Below are the code and all the weights of a small trained network. Each question names an input and a class and asks about switching units off, where a switched-off unit gives its printed mean instead of its output.

import numpy as np


def w(rows, s, z=0):
    codes = np.array(rows[::2]) - 128.0
    scale = np.full(codes.shape[1], s)
    scale[-1] = z or s
    return codes * scale


def f(y):
    return y / 2 * (1 + np.tanh(0.7978845608 * (y + 0.044715 * y**3)))


def log_softmax(a):
    a = a - a.max(-1, keepdims=True)
    return a - np.log(np.exp(a).sum(-1, keepdims=True))


def net(x, mask):
    res = np.array(x, float).reshape(1, 3) / 4 @ E
    y = f(res @ A[0][:, :-1].T + A[0][:, -1])
    res = res + np.where(mask, y, B[0][:, -1]) @ B[0][:, :-1]
    return log_softmax(res[-1] @ U[:, :-1].T + U[:, -1])


A, B = {}, {}
E = w([
[179,208,101,117,77,196,148,38,1],'x0',
[218,215,40,61,174,91,9,78,231],'x1',
[103,88,36,200,83,90,228,23,175],'x2',
],0.0083)
A[0] = w([
[123,90,73,161,126,118,165,76,157,182],'N0',
[102,95,82,160,100,120,187,26,189,94],'N1',
[108,74,135,142,127,119,149,201,244,143],'N2',
[123,158,170,133,129,141,81,165,111,244],'N3',
[103,181,106,125,109,151,137,78,1,131],'N4',
[97,102,141,148,136,104,113,138,135,84],'N5',
[170,205,128,125,137,151,127,29,36,123],'N6',
[127,182,164,122,134,137,78,182,93,91],'N7',
[111,152,149,96,130,112,56,178,70,107],'N8',
[163,119,178,139,126,156,67,171,104,107],'N9',
[108,54,166,144,161,125,127,162,233,96],'N10',
[107,24,185,173,101,152,203,157,43,124],'N11',
[92,128,140,122,131,113,135,141,174,215],'N12',
[180,203,92,135,129,134,43,56,199,103],'N13',
[95,116,177,134,143,120,193,158,67,97],'N14',
[77,96,133,115,136,126,88,165,159,96],'N15',
[134,155,94,99,146,111,95,125,191,116],'N16',
[114,146,125,153,122,111,146,137,76,84],'N17',
],0.011)
B[0] = w([
[179,92,104,87,175,121,187,112,131,211],'N0',
[154,171,209,98,178,178,204,208,139,210],'N1',
[173,121,130,150,67,121,89,167,100,225],'N2',
[221,40,30,43,186,105,181,64,135,221],'N3',
[182,94,148,164,89,114,77,162,113,211],'N4',
[110,170,165,182,141,123,109,159,109,137],'N5',
[184,108,134,165,82,98,83,188,116,222],'N6',
[104,199,207,162,127,157,175,166,121,171],'N7',
[103,160,192,148,136,149,198,213,163,178],'N8',
[108,169,193,143,145,163,177,175,124,170],'N9',
[133,152,183,192,71,129,92,197,94,204],'N10',
[47,153,68,95,131,131,95,92,149,248],'N11',
[179,66,90,99,138,104,100,88,130,198],'N12',
[6,144,88,118,119,140,97,108,146,236],'N13',
[63,178,117,145,128,130,111,131,166,185],'N14',
[142,153,163,164,108,147,120,170,119,161],'N15',
[66,162,110,141,111,128,117,120,119,190],'N16',
[82,153,173,139,108,119,124,161,116,138],'N17',
],0.021,0.015)
U = w([
[183,101,142,180,47,88,46,162,91,111],'0',
[2,181,77,101,127,114,79,98,163,95],'1',
[158,165,183,100,192,153,239,149,143,107],'2',
[197,9,72,72,167,78,131,55,126,254],'3',
[126,131,167,155,149,97,141,63,116,87],'4',
[112,104,178,169,165,98,116,73,69,93],'5',
],0.013,0.0068)

Each question gives the input, the list of numbers given to net, and the class t.
The units are the neurons (one row each of A and B). Each row of codes is followed by its name. A weight is (code - 128) times the scale printed after its matrix; where a second scale follows, it is the last column's (A, B and U).
mask holds one flag per neuron, in row order. A switched-off neuron (its flag False) gives its mean, the last column of its row in B, instead of its output. The means were averaged over made-up inputs and are rounded, as every weight is.
A unit's drop is (log p(t) with every unit on - log p(t) with that unit switched off) / (log p(t) with every unit on - log p(t) with every unit switched off).
The circuit of an input: a set's keep is (log p(t) with only the set's units on - log p(t) with every unit switched off) / (log p(t) with every unit on - log p(t) with every unit switched off). Starting from the 12 units with the biggest drops (on a tie, the unit counted first), units are removed one at a time, each time the one whose removal leaves the highest keep (on an exact tie, the one counted first), for as long as the keep stays at least 0.8.
circuit, biggest first: the units of the circuit, biggest drop first
k most important neurons: the k neurons with the biggest drops, biggest first
drop of u: that unit's drop, to one decimal
input [-2,6,-6], class 1: circuit, biggest first => [N13]
input [0,-3,-1], class 3: 2 most important neurons => [N13, N16]
input [0,-6,7], class 2: 3 most important neurons => [N1, N13, N0]
input [-3,-1,5], class 2: 2 most important neurons => [N1, N3]
input [-3,-5,6], class 2: 4 most important neurons => [N1, N13, N0, N16]
input [5,6,-3], class 1: 2 most important neurons => [N13, N2]
input [0,2,4], class 2: 2 most important neurons => [N3, N1]
input [-6,-7,1], class 1: 4 most important neurons => [N11, N14, N6, N4]
input [4,-3,-5], class 2: 2 most important neurons => [N2, N8]
input [-7,-7,8], class 2: 2 most important neurons => [N1, N0]
input [6,-8,2], class 1: 2 most important neurons => [N11, N14]
input [3,-1,2], class 3: 2 most important neurons => [N10, N2]
input [4,7,3], class 1: drop of N13 => 5.3
input [3,-5,-1], class 1: most important neuron => [N11]
input [-4,-2,8], class 2: drop of N1 => 2.9
input [-2,5,-1], class 1: drop of N13 => 0.7
